[[504 524 558 473 607 715 617 347 252 671 782 553 459 449 469 491]
 [340 582 463 819 542 543 292 307 315 386 466 189 315 377 566 176]
 [468 565 423 405 363 415 537 652 659 611 172 671 561 462 448 537]
 [351 370 309 419 484 382 474 723 536 258 337 676 532 552 640 432]
 [522 334 569 530 531 494 749 325 689 392 505 650 634 314 408 556]
 [470 470 432 441 643 509 371 611 288 561 781 324 439 585 682 426]
 [498 672 502 426 575 625 537 426 364 790 656 510 590 503 401 429]
 [728 671 656 666 532 655 685 327 639 457 710 436 386 408 631 330]
 [419 492 383 488 546 479 338 400 559 571 454 521 860 558 352 365]] -> 498

[[152  95 123 101 105 132 134 140]
 [112  78 131  82 168 122 142 148]
 [118  95  90  90 148 148 108 123]
 [137  77 101  50  67  68 203 177]
 [100 131 110  64 219  80  87 108]] -> 118

[[ 67  87 161  39  66 116  44]
 [ 88  86 202  41  71 127  35]
 [118  84 182  48  73 136  10]
 [ 71  89 162  39  68 117  43]
 [ 94  89 196  41  74 148  23]
 [117  90 216  46  75 124  13]
 [121  88 183  50  75 117   8]
 [ 93  93 175  39  70 124  27]
 [ 80  86 169  40  71 121  41]
 [ 76  85 162  43  70 121  39]
 [111  83 206  43  71 121  23]] -> 80

[[-123 -104  130  517  283 -383   -9  -68  308   36 -187  -37 -114  -44]
 [  69 -347  142  112  -52  153   11 -243  112 -153  181  151  131  310]
 [ 104  194 -112   23  -74  159  -78   29   87 -299  160 -265  174   -2]
 [ 624 -163  409  318   51  -76  410  274 -210 -234   87  192  192 -199]
 [ -88 -165  150  368   22 -150  114 -108  -96  236   14  357  192   69]
 [ 423   98   33 -185   98 -339  275   49  100   32  208  109   80 -242]
 [ 249  281 -339 -223 -267  202  -39  -39  490 -255  227 -429  264   99]
 [ -82  191  -43  325  279  314 -285  200 -405  237  -49 -189 -149  233]
 [  30  170  128  -99 -107 -419   54  354  212  346  173   55 -267    2]
 [ 295  164 -136  -23  234 -171  122  -93  185   86  242  154  137  -72]
 [ 207  358  197   59   35 -191   39  389  220    2  494 -572   80 -294]
 [ -37   31  385    7 -100   34  211  148  123  252  391   27  273   35]] -> 295

[[56 48 49 55 47 54 53 59 32 60 42 73 57 59 56 37]
 [43 29 38 48 66 61 35 47 43 77 54 45 35 55 34 41]
 [40 58 53 44 30 37 54 50 59 43 45 55 49 54 27 47]
 [50 49 56 58 42 52 45 49 62 53 46 61 49 50 47 45]
 [43 48 74 41 57 44 28 73 55 53 46 60 57 52 56 22]
 [49 42 51 65 48 34 58 51 52 34 51 55 48 55 72 65]
 [56 47 25 53 37 60 50 54 36 35 32 40 34 45 71 53]
 [53 56 46 39 50 33 49 71 53 53 49 61 52 49 53 54]
 [54 55 58 46 51 58 44 65 49 46 52 62 57 51 52 60]
 [48 54 44 68 68 75 29 56 50 57 42 51 60 38 65 52]
 [58 57 50 73 63 42 63 61 48 46 48 61 63 65 58 57]
 [40 45 48 55 67 26 68 34 49 52 46 65 52 61 57 50]] -> 48

[[  3   7 -17  -2 -10 -18  -9   0]
 [ 20   7 -17  -9 -10 -18  -9   3]
 [-21   7   0 -18 -10 -18  -9   1]
 [ 20   7 -23  -2 -10 -18  -9   1]
 [ 20  -4 -23  -2 -10 -18  -9   1]
 [ 20   7 -23  -2 -10 -18  -9   1]
 [ 41   7 -36  -2 -10 -18  -9   1]
 [ 20   7 -19 -10 -10 -18  -9   3]
 [ 42   7 -46  22 -10 -18  -9 -15]] -> 41

[[ 22 171  37  73  35  21  43 150  45 130 200]
 [ 34  95  42  28  33  48  37  36  64  92  54]
 [ 35  92  44  26  33  51  36  35  65  91  48]
 [ 34  44  74  33 160 114 114  27  86  51  33]
 [ 34  45  73  33 157 113 111  27  85  52  33]
 [ 48  32  87  34 212 138 162  26  94  38  32]
 [ 34  63  58  28 100  84  62  32  77  69  34]
 [ 35  86  47  25  40  58  35  35  67  88  38]
 [ 30 114  33  41  33  28  38  62  60 100  88]
 [ 34  54  66  32 130  99  87  29  81  60  34]
 [ 35  77  51  24  61  67  32  35  71  82  31]] -> 30
---
[[-1.7, -0.2, -0.5, -0.1, 42.3, 17.9],
 [2.3, -0.7, 0.1, 60.4, 42.4, 18.3]] | 60.4, 42.4

[-63.2, -54.0, 36.5, 15.5, 53.2, 42.6, 37.8] | 53.2, 42.6

[-6.7, -9.6, -63.0, 11.8, -25.8, 13.4, 4.7] | 13.4, 11.8

[12.9, -65.3, -42.4, -8.5, 2.8, 18.3, -12.1] | 18.3, 12.9

[3.1, 28.9, -9.8, 23.6, 38.0, 0.0, 52.0] | 52.0, 38.0

[15.6, -48.9, 34.8, 40.3, -25.4, -52.1] | 40.3, 34.8
